Each row, then one of two labels for whether it has a hidden trait; a new part has new ones
In the rows, 100 means zero.
[ 93 128  93 107 112  67 118 100  90 115  98 125 107  97  78  93  91  98
  85 136 122  73 100 103  44 119  58 108  87  95  78 101 107  95  94 108
 104  90  84  80  75  98 135 111 112  83  77  29 105 123  91  60 113  98
  82 105 135  83 101  44 105 108  72  83  85  87  93 101 100  62 126  90
  92 108 111  92 113 105  47  98] | J671
[106  92 102 149  73 114  84  89  86  59 100  88  93  98 120 110  88 103
  61  64  90 122 120 114 156  60 123  80 147  84  96 105  91 101 109 107
 136 105  97 115 111  43  88 125  94 103 102 139  96  97 119 123  93 104
 119 100  84 140  86  96  72 102 106 100 112  88  95 105 101 125  96 105
 100 118  91 102  97  88  98 102] | J671
[106 115 103 101  80  76  93 104 107  81 102 106 108 137  81 114 111 101
 118  87  99 133  77  78  96 100 130 107 125 107 114 105  95 102 115  92
  79  97  93 106 108 160 100  86  99  97  99 104  93  64 120  94  96  95
  81  59 115 136  89  89 130 106 125 113 173  94 134 105 105 112 138 109
 105 118  88 101  93  92 117 109] | j65
[100 108  98 122 101 129 106  79  72  65  97 105  88  90 104  97  80 115
  66  96 105  78 126 112 104  80  88  90 120  75  71  96  97 101 102 117
 128 101  85 100  96  50 104 125 109  93  92  71 115 136  94  93 109 106
 130 119 115 125  85  92  85  95 100  65  62  98  86 101  98 101  93  98
  88 120  92  99  96 101  56  88] | J671
[104  97 101  73  96 107 110  87  89  83 103  95  89 134  80 103 102 135
 137  97 100  88 104  92  62 114 114 104  85  95  84  91  95 104 110 106
  80 111  95 103 108 166  80  78 112 101 109  87 125 121  78  92 124 106
 117 104 128 105  95 137 141  93 139  74  76 129 109  97  92 107  85  97
  90  95  95  97  78 114  87  82] | J671
[105 108 101  93  83 117  93 104 114  85 115 132 113  81 103  99 104  83
  95  90 128  74 102  78 112  94  93  76  99 111 111 109 107 109 110  99
  81  84 112 114 109  78  81  94 102 112 120  77 113  76 142  97  62  88
  87  89  64 110  84  78 102 103 132 120 156  97 141 109 111 111 131 122
 111  97  86  98  98  82 132 120] | j65
[103 113  93 112 142 112 106  99  81  89 102 112  93  71  98  87  87  93
  64 101 105  39 145 101  67 104  76  82 146  86  73  93 105  93 110 106
  98 101  88 110  86  91  97 116 108  95  84  48  89 116  87  88 102 100
 121 115 116 105  95 124 104 107  84  47  76  83  86  94 100  87 126 109
  96 116  96 106 102 102  59  92] | J671
[101  97  94  85 137 104 101 122  93 107 100  77  85  76  93  87 104 100
  84 110 106  58 141 109  74  99  85  86 125  96 103  84 103  93  94  88
  93 107  96 103 103 137  54  91 109  97 111 105  92 104  81 120 117 100
 138 120  95  65 103 141 118 101  91  60  90 100  68  93  92  99  97 120
 111  84  90 105 101 105  98  78] | J671
[ 96 115  98  92 119  94 111  95 107 124 106 142 118  87  96  94  96  81
 105 117 111  75  88  84  64 130  73 104  75 111  87 107 111 100 104 107
  78  88 104  98  78  80 140 104 100 100  81  33 101 103 100  67  83  94
  64  97 113  94 107  77  95 106  85  97  87  88 125  99 108  74 129  91
  93 107 115  99 108 102  88 118] | J671
[102 115  94  99 147  70 107 116  99 127  98 109 102  93  86  90 101  82
  99 119 101  75 120  95  48 126  79 106 140 101  92  97 105  88 106  88
  94  96  87 102  84 146 104  97 104  95  76  47  66  96  73  85 110  96
  85  94 130  86 110 121 121 116  66  63 104  81  87  89  95  76 137 101
 102 104 111 105 107 108  64  95] | J671
[103 108 100 131  66 107  85 107  94  64 101  94  97  88 106 106  96  96
  61  85 119 109 115 106 143  60 105  80 141  90 111 104  96 104 101  99
 130  95  94 105 116  70  78 114 102  97 113 120 100  83 132 118  87  96
 119  93  74 125  78  62  84 103 113 107 157  85  99 111 105 122 113 120
 112 108  78  97 103  80 109 103] | J671
[109  78  98  99  96  95  99 108  95  95 108  98  78 108 103 100 100 117
 120  90 120  83 141 110 115  94  93  75  92  95  94  98  97 100 110 102
 127 108 109 113 117 109  44  80 112 125 127 138 115 119  76 124 112 103
 121 127  76  65  99 134 124 103 129  86  80 126  79  95  92 115  72 100
 103  69 110  87  85 108  91  81] | j65
[109 107 102 113  76 113  83 104 105  66 112 113 107  99 101 108 103  89
  84  70 112  97 108  79 130  80 119  78 136 103 112 107 100 106 118  97
  91  93 105 122 114  94  71  98  99 108 116  99 102  67 141 109  70  93
  96  77  75 139  80  94 104 105 137 110 180  91 135 108 109 125 137 124
 111 114  79 104  93  79 132 114] | J671
[102 125 103 115  56  65  91 110 108  76  98 108 107 126  85 115 108  99
 103 100 121 146  75  91 112  78 112 106 122 103 119 110  95 104 105  94
 114  88  87  98 114 132 105  94 103  92 107 109  95  63 131  94  97  92
  84  63  99 128  81  52 116 109 119 126 193  94 123 110 106 114 136 108
 112 110  87  93 101  83 107 111] | j65
[112  95  98 137  39  33  96 116 107  93 107 150  78 109 115 102  93  96
 134 106 167 130 132 119 121  86  57  76  93  92  92 130  94 104 121 109
 200  84 104 108 119  49  76  86 117 140 124 146  99 101  79 106  96  94
  74 119  41  59  84  58 116 129 117 125 141 118  91 102 103 116 104  84
 108  53 136  59  94  93  47 102] | J671
[104  80  97 100  98 117  88 118 107 101 111  94  93  63 121  92 102  86
  77  89 118  61 137 106 129  82  87  65  93 105 113  97 106 101  99  95
 112  97 121 112 112  61  45  93 101 118 134 131 108  97 111 133  80  96
 122 124  41  64  97 108  92 100 113 107 107 104  85 102 100 113  78 120
 116  71  97  97 101  91 134 100] | j65
[100 122 102  77  83 108 104  96 114  93 110 144 118  96  90 101 103  92
 114 107 130  83  79  73  84 109  86  99  78 110 102 110 108 110 110 104
  70  82 104 102 101 107 107  88 106 103 109  38 120  85 130  72  72  90
  80  82  92 112  85  65 114  99 131 119 150 103 150 107 111 105 134 113
 101 101  89  96  98  89 117 116] | j65

[ 98  87  95 104 106 100 107  95 103 106 101 104  96 110  95 104  99 112
 103  98 101  96  96  84  91 101 115 103  98 102 104  93  92 114  95  86
 112  80  94 105 103  99  82] | j676
[ 98 106 108 105 101  91  98  95  96 109  98 120 108 100  91 104  95 103
 101 104  96 106  76  89  99 107 121 106 100 103 100  92  86 104 101  78
 106 153  96 101 103  97  98] | j28
[ 98 110 115 106 127  86 106  89 100 118 112  90 120 107  90 105  98 126
 102 103 112 105  90  85 100 116 132 101  90 101 103  90  80 118  99  68
 124 174  90 102  85 101  73] | j676
[ 98  96 104 103  99  96 101  97  98 107 100 111 100 102  93 104  97 104
 102 102 100 101  83  87  98 103 115 106 102 102 102  89  92 104 100  82
 103 119  95 103 103  97  91] | j28
[ 98  98  97 100  93  97 102  98  92 104  94 120  94  98  93 102  97  97
 101 102  96 101  80  94  94  98  95 105 103 101 101  93  96  95  99  96
  95  92 100 102 107  96  95] | j28
[ 98 113 108 104  99  93  97  96  94 108  97 122 107  98  92 104  95 100
 101 105  98 106  76  86 101 105 115 106  99 102 102  92  88 103 100  77
  99 159  93 101  98  98  91] | j28
[ 98  89 107 107 121  91 112  91 106 110 106  86 107 111  92 105 101 124
 104  98 109  94 100  83  88 110 129 100  93 100 106  87  90 119  94  72
 124  91  90 105  97 101  68] | j676
[ 98  95  99 102  84  98 100 101  96 104  93 118  96 103  93 100  97  94
 101 103  99 100  84  94  93 102 103 107 103 101 102  90 101 101 100  89
  97  86  98 103 111  96  96] | j28
[100 108 118 104 143  81 108  83 102 121 119  71 125 113  90 104 100 137
 103 100 110 102  94  78 100 122 134  96  87  96 104  84  78 130 102  64
 139 173  86 103  78 105  55] | j676
[ 99  66  84 100  60 107 103 104  93  98  85 137  75 104 100  95  99  84
  99 103  89  96  82 103  85  82  77 107 115  99  99  96 110  79 102 123
  74  13 107 103 128  93 101] | j28
[ 98  76  97 104 101  96 110  99 103 116  99 100 107 110  96 103 101 107
 103  99 104  94  97  88  90  99 115 104 101 101 104  87  92 112  95  88
 109  68  94 105 106  99  83] | j28
[ 98  80  92 101  79 103 100 103  95 103  90 130  85 101  95  98  97  88
  99 102  94  98  80 104  92  88  90 107 108 100 100  88 107  88 102 106
  83  75 101 101 119  95 110] | j28
[ 98  95 102 104 113  93 108  95 102 108 104 103  95 108  93 105  99 116
 104  99 108  97  93  84  94 106 120 102  96 101 104  90  88 112  95  84
 110  85  92 105 107  99  73] | j676
[ 98  81  95 101  73 102 101 105  93 103  90 130  89 102  96  97  97  84
  99 103  92  98  77  99  93  88  90 108 108 100 101  94 106  90 101 108
  84  61 105 101 120  95  92] | j28
[ 99  78  90 105  89 102 108  99 101 104  95 116  90 106  95 101 101  99
 103  99 102  94  89  94  89  96 109 106 107 100 102  86 102 107  97 101
 101  42  99 104 112  98  86] | j28
[ 98  91 100 105 106  95 110  94 104 107 102  95  97 109  94 103  99 114
 103  97 107  96  95  82  91 104 121 102  98 102 104  82  90 115  94  83
 118  90  90 106 102 100  88] | j676
[ 98 101 111 105 119  90 106  93 101 108 105  97 109 107  93 106  97 117
 103 101 108 102  92  81  95 110 122 102  93 102 102  84  85 116  96  73
 119 132  91 105  95 101  78] | j676
[ 99 102 111 106 135  84 110  88 104 115 113  83 123 113  90 105 100 131
 104 100 112  99  96  79  98 122 138  99  91  99 104  85  87 128  97  73
 130 138  87 104  91 103  63] | j676
[ 98  83  95 102  89 100 107  98  98 106  92 127  89 105  94 101  98  96
 101 101  99  97  87  94  92  95  92 105 104 100  98  88 102 100  97  92
  99  64  98 102 112  94  90] | j28
[ 98  94 100 106 107  95 105  98 101 107 101 105  99 105  95 104  99 115
 102 101 102 100  91  87  93 104 113 105  98 101 103  89  89 118  97  84
 110 102  95 103 107  99  87] | j28
[ 98  89  99 104  91 102  99  94 101 106  98 106  94 106  94 101  98 102
 103 100 100  97  89  86  93  99 110 105 102 101 103  86  99 112  98  86
 104  73  97 104 106  98  91] | j28
[ 99  90 100 108 126  91 113  93 108 113 110  75 102 117  94 107 102 128
 105  98 118  93  99  79  91 111 132  98  92 100 106  82  88 130  94  78
 133  86  88 107  96 103  66] | j676
[ 98  78  92 102  80 101 103 100  96 103  90 123  85 104  95  99  98  90
 100 101  93  97  85  96  91  93  98 105 105  99 100  90 104  90 100 100
  89  77 102 103 114  96  92] | j28
[ 99 103 100 107 117  94 113  89 107 110 103  84 103 111  92 105 101 127
 105  99 111  95 103  80  91 107 127  99  94 101 106  81  91 124  94  76
 124  90  89 106  98 101  69] | j676
[ 99  94 100 106 127  96 109  94 104 109 103  96 105 111  93 105  99 122
 104  99 108  96  94  81  92 107 124 101  94  99 105  84  86 120  94  80
 120  91  91 106  98 102  75] | j676
[100  77 102 107 155  88 126  86 115 119 120  46 110 131  94 105 107 153
 107  93 125  86 118  73  85 118 148  92  84  94 109  77  90 150  92  83
 153  67  82 107  83 106  42] | j676
[ 98  96 105 105 118  89 110  93 105 112 107  88 105 114  93 105 100 126
 104  99 109  96  84  80  95 110 134 100  94 101 105  86  86 119  96  77
 121 115  89 105  96 102  71] | j676
[ 98  86  94 106 132  99 114  94 105 105 100  85  93 112  95 105 101 123
 106  96 109  92 100  85 106 102 115 102  98 100 107  83  96 117  94  91
 115  65  95 107 105 101  78] | j676
[ 98  88  97 101  83  98 101  98  97 103  92 144  91 100  95 101  97 103
 100 100  97  97  83  96  93  99 118 105 105 100 101  89 100  98 101  95
  92  90 100 102 112  98  84] | j28
[ 98 105 112 106 146  83 110  84 104 119 117  67 126 118  89 105 101 130
 103 100 114 101  93  76  98 124 143  97  86  96 105  86  80 135 100  69
 140 163  87 103  81 105  52] | j676
[ 98  86  94 100  64 106  97 104  92 104  94 138  86  97  95  96  96  76
 100 105  88 102  75 100  91  90  80 109 108 100  99  92 107  85 104 112
  78  82 106 102 119  94 103] | j28
[ 98  79  91 103 103 100 110  96 102 103  95  97  86 109  97 102 100 105
 103  98  86  91  91  85  87  98 108 102 102 100 103  88 102 110  96  92
 104  47  98 106 111  98  84] | j28
[ 98 130 122 104 125  82  93  88  98 117 110 106 128  98  86 104  94 111
 101 107  99 114  73  86 103 120 133 103  93 101 101  93  76 121 103  61
 112 200  88 100  85 100  81] | j676
[ 99  76  91 100  75 105 102 104  95 102  88 128  84  99  97  97  97  82
 100 102  94  96  85  95  91  91  88 107 110  99 100  91 108  91 101 108
  81  53 104 101 125  94  95] | j28
[ 97  59  74 101  26 122  96 122  88  83  68 166  57  95 102  92  96  49
  98 105  81  95  77 113  82  68  57 113 129 106  96  96 120  64 102 133
  38   0 120 103 150  89 140] | j28
